Below are the code and all the weights of a small trained network. Each question names an input and a target symbol and asks about switching units off, where a switched-off unit gives its printed mean instead of its output.

import numpy as np


def w(rows, s, z=0):
    codes = np.array(rows[::2]) - 128.0
    scale = np.full(codes.shape[1], s)
    scale[-1] = z or s
    return codes * scale


def norm(h):
    return h / np.sqrt((h * h).mean(-1, keepdims=True) + 1e-5)


def f(y):
    return y / 2 * (1 + np.tanh(0.7978845608 * (y + 0.044715 * y**3)))


def softmax(a):
    e = np.exp(a - a.max(-1, keepdims=True))
    return e / e.sum(-1, keepdims=True)


def log_softmax(a):
    a = a - a.max(-1, keepdims=True)
    return a - np.log(np.exp(a).sum(-1, keepdims=True))


def net(x, mask):
    ids = ['ΠΣΦΨεθ'.index(c) for c in x.split()]
    T = len(ids)
    res = E[ids] + P[:T]
    u = 0
    for l in range(3):
        q, k, v = (norm(res) @ M[l].T for M in (Q, K, V))
        z = softmax(np.where(np.tri(T) > 0, q @ k.T / 4**0.5, -1e9)) @ v
        res = res + np.where(mask[u], z, O[l][:, -1]) @ O[l][:, :-1]
        u += 1
        y = f(norm(res) @ A[l][:, :-1].T + A[l][:, -1])
        res = res + np.where(mask[u : u + 12], y, B[l][:, -1]) @ B[l][:, :-1]
        u += 12
    return log_softmax(norm(res)[-1] @ U[:, :-1].T + U[:, -1])


Q, K, V, O, A, B = {}, {}, {}, {}, {}, {}
E = w([
[99,179,50,181],'Π',
[213,65,63,179],'Σ',
[74,100,170,116],'Φ',
[53,107,42,94],'Ψ',
[73,127,182,116],'ε',
[132,250,184,95],'θ',
],0.018)
P = w([
[110,10,185,144],'0',
[74,131,109,191],'1',
[84,89,89,203],'2',
[96,117,97,119],'3',
[90,191,159,140],'4',
[93,154,134,105],'5',
[102,164,147,101],'6',
[103,144,137,78],'7',
[115,143,144,70],'8',
[120,139,145,58],'9',
[167,123,164,59],'10',
],0.011)
Q[0] = w([
[96,163,147,126],'L0H1',
[139,201,50,59],'L0H1',
[58,143,108,197],'L0H1',
[211,254,116,173],'L0H1',
],0.0071)
K[0] = w([
[62,188,238,174],'L0H1',
[67,249,102,98],'L0H1',
[20,224,2,5],'L0H1',
[196,187,130,104],'L0H1',
],0.0049)
V[0] = w([
[155,101,128,2],'L0H1',
[124,142,157,108],'L0H1',
[154,135,110,181],'L0H1',
[63,139,147,56],'L0H1',
],0.0075)
O[0] = w([
[187,164,210,207,2],'L0H1',
[168,124,114,164,46],'L0H1',
[85,254,206,56,179],'L0H1',
[111,101,116,170,71],'L0H1',
],0.01,0.0023)
A[0] = w([
[135,84,246,123,3],'L0N1',
[119,39,89,119,226],'L0N2',
[107,150,119,98,43],'L0N3',
[163,149,136,99,46],'L0N4',
[130,108,150,93,211],'L0N5',
[155,130,83,142,211],'L0N6',
[196,152,136,81,52],'L0N7',
[148,193,62,195,161],'L0N8',
[128,112,109,127,23],'L0N9',
[176,84,158,233,105],'L0N10',
[151,130,112,177,136],'L0N11',
[161,206,191,81,137],'L0N12',
],0.014,0.0047)
B[0] = w([
[161,107,64,109,138],'L0N1',
[153,218,184,156,248],'L0N2',
[162,88,119,171,130],'L0N3',
[121,157,163,60,125],'L0N4',
[78,210,147,135,158],'L0N5',
[133,254,121,135,190],'L0N6',
[128,176,210,31,146],'L0N7',
[170,166,75,103,173],'L0N8',
[121,130,95,92,122],'L0N9',
[141,208,103,224,142],'L0N10',
[129,168,11,141,136],'L0N11',
[88,184,203,216,150],'L0N12',
],0.007,0.011)
Q[1] = w([
[97,177,118,196],'L1H1',
[174,192,155,187],'L1H1',
[191,245,254,61],'L1H1',
[50,117,208,155],'L1H1',
],0.0082)
K[1] = w([
[154,125,152,65],'L1H1',
[148,136,254,103],'L1H1',
[96,178,209,34],'L1H1',
[18,96,243,141],'L1H1',
],0.0075)
V[1] = w([
[2,187,111,112],'L1H1',
[113,90,175,74],'L1H1',
[110,114,146,111],'L1H1',
[148,102,89,181],'L1H1',
],0.0079)
O[1] = w([
[91,2,223,143,253],'L1H1',
[71,121,84,109,65],'L1H1',
[93,145,84,74,111],'L1H1',
[208,93,217,125,105],'L1H1',
],0.0078,0.0061)
A[1] = w([
[207,103,57,183,169],'L1N1',
[112,164,130,101,170],'L1N2',
[61,164,135,67,140],'L1N3',
[139,155,225,99,64],'L1N4',
[186,131,61,167,216],'L1N5',
[104,94,114,129,84],'L1N6',
[120,75,57,114,174],'L1N7',
[119,111,154,193,143],'L1N8',
[141,75,122,105,2],'L1N9',
[97,221,8,125,156],'L1N10',
[241,71,116,131,27],'L1N11',
[83,56,235,76,146],'L1N12',
],0.011,0.0036)
B[1] = w([
[79,145,86,125,172],'L1N1',
[106,159,191,141,176],'L1N2',
[130,168,126,198,207],'L1N3',
[3,150,180,186,169],'L1N4',
[58,148,116,69,189],'L1N5',
[171,81,180,158,127],'L1N6',
[138,141,203,131,129],'L1N7',
[173,215,158,147,154],'L1N8',
[144,153,54,108,108],'L1N9',
[108,34,163,183,254],'L1N10',
[45,188,57,197,125],'L1N11',
[123,199,127,44,228],'L1N12',
],0.0073,0.0071)
Q[2] = w([
[2,233,143,86],'L2H1',
[94,203,214,38],'L2H1',
[175,117,75,72],'L2H1',
[176,48,125,65],'L2H1',
],0.0083)
K[2] = w([
[39,117,8,254],'L2H1',
[95,129,4,131],'L2H1',
[155,124,177,38],'L2H1',
[236,171,191,128],'L2H1',
],0.0065)
V[2] = w([
[52,145,46,101],'L2H1',
[177,98,168,82],'L2H1',
[118,91,117,131],'L2H1',
[255,91,218,107],'L2H1',
],0.0099)
O[2] = w([
[95,57,73,67,169],'L2H1',
[94,136,143,151,46],'L2H1',
[115,101,91,134,122],'L2H1',
[50,163,174,250,11],'L2H1',
],0.012)
A[2] = w([
[161,33,107,98,105],'L2N1',
[9,166,207,150,149],'L2N2',
[57,78,45,143,122],'L2N3',
[163,232,61,213,228],'L2N4',
[142,77,73,135,63],'L2N5',
[97,110,197,107,172],'L2N6',
[70,42,139,84,96],'L2N7',
[143,130,182,62,2],'L2N8',
[225,214,143,130,159],'L2N9',
[5,71,145,108,168],'L2N10',
[80,126,86,183,167],'L2N11',
[133,88,102,150,85],'L2N12',
],0.011,0.005)
B[2] = w([
[86,130,77,117,237],'L2N1',
[37,128,50,151,193],'L2N2',
[162,167,254,114,156],'L2N3',
[76,72,90,115,230],'L2N4',
[106,157,127,78,144],'L2N5',
[57,122,110,218,186],'L2N6',
[102,92,132,184,208],'L2N7',
[117,185,165,159,172],'L2N8',
[86,105,167,183,254],'L2N9',
[151,167,115,218,193],'L2N10',
[153,200,121,177,123],'L2N11',
[91,217,89,70,113],'L2N12',
],0.0093,0.005)
U = w([
[10,68,30,153,142],'Π',
[150,158,66,30,162],'Σ',
[124,56,186,170,33],'Φ',
[136,19,176,169,38],'Ψ',
[43,135,144,248,254],'ε',
[165,255,234,51,162],'θ',
],0.009,0.0068)

Each question gives the input, a string of symbols that net reads in full, and the target symbol t.
The units are the heads (4 rows each of Q, K, V and O) and the neurons (one row each of A and B). Each row of codes is followed by its name. A weight is (code - 128) times the scale printed after its matrix; where a second scale follows, it is the last column's (O, A, B and U).
mask holds one flag per unit, layer by layer, with each layer's heads first. A switched-off unit (its flag False) gives its mean, the last column of its rows in O or B, instead of its output. The means were averaged over made-up inputs and are rounded, as every weight is.
A unit's drop is (log p(t) with every unit on - log p(t) with that unit switched off) / (log p(t) with every unit on - log p(t) with every unit switched off).
The circuit of an input: a set's keep is (log p(t) with only the set's units on - log p(t) with every unit switched off) / (log p(t) with every unit on - log p(t) with every unit switched off). Starting from the 12 units with the biggest drops (on a tie, the unit counted first), units are removed one at a time, each time the one whose removal leaves the highest keep (on an exact tie, the one counted first), for as long as the keep stays at least 0.8.
circuit, biggest first: the units of the circuit, biggest drop first
most important unit: the unit with the biggest drop
top k neurons: the k neurons with the biggest drops, biggest first
top k neurons in layer l: the k neurons of layer l with the biggest drops, biggest first
drop of u: that unit's drop, to one decimal
input θ Σ Σ Φ Φ, target Π: circuit, biggest first : L1H1, L0N2
input Ψ Ψ Ψ θ Ψ Σ Σ Σ Ψ Ψ ε, target ε: most important unit : L0N12
input Φ Φ Ψ Σ Σ, target Π: top 3 neurons in layer 0 : L0N10, L0N2, L0N6
input Σ Σ Φ Π Ψ ε, target Σ: top 3 neurons in layer 1 : L1N10, L1N12, L1N5
input Σ θ Ψ Φ, target ε: top 2 neurons in layer 0 : L0N10, L0N5
input Σ Ψ Ψ Φ Φ Σ θ Ψ Ψ, target θ: top 2 neurons in layer 1 : L1N10, L1N12
input Σ Σ Σ ε Σ ε, target Π: top 2 neurons : L2N2, L1N12
input Ψ ε Ψ Σ Π, target Σ: top 3 neurons in layer 2 : L2N3, L2N9, L2N6
input ε Φ Σ Φ Ψ, target ε: top 3 neurons : L1N10, L1N12, L0N12
input Π Σ Ψ, target Σ: top 3 neurons in layer 1 : L1N5, L1N10, L1N12
input Σ Σ Ψ Σ Σ Φ, target ε: top 2 neurons in layer 2 : L2N10, L2N6
input Φ Σ Φ θ Σ Σ Σ Ψ Ψ Ψ Ψ, target θ: top 2 neurons : L0N8, L0N2
input Ψ Ψ θ Ψ Σ, target ε: top 2 neurons : L0N10, L0N7
input Σ Π Ψ Σ Φ, target Σ: circuit, biggest first : L2H1
input Φ Ψ Σ Σ Σ ε, target ε: top 4 neurons : L0N10, L1N4, L2N10, L2N6
input Σ Φ Σ Ψ Φ, target Π: top 3 neurons in layer 0 : L0N11, L0N12, L0N1
input ε Π Σ, target Σ: top 2 neurons in layer 1 : L1N5, L1N1
input Φ ε Σ θ Σ, target Π: top 2 neurons : L2N4, L0N10
input Σ Σ ε Σ Σ Σ Ψ Σ Ψ ε, target Π: top 2 neurons : L2N2, L0N2
input Σ Σ Σ Ψ Π, target Σ: top 2 neurons : L0N8, L2N3
input Π Ψ Σ, target Σ: most important unit : L0H1
input Φ Σ ε Φ Π Φ, target Σ: drop of L0H1 : 0.1
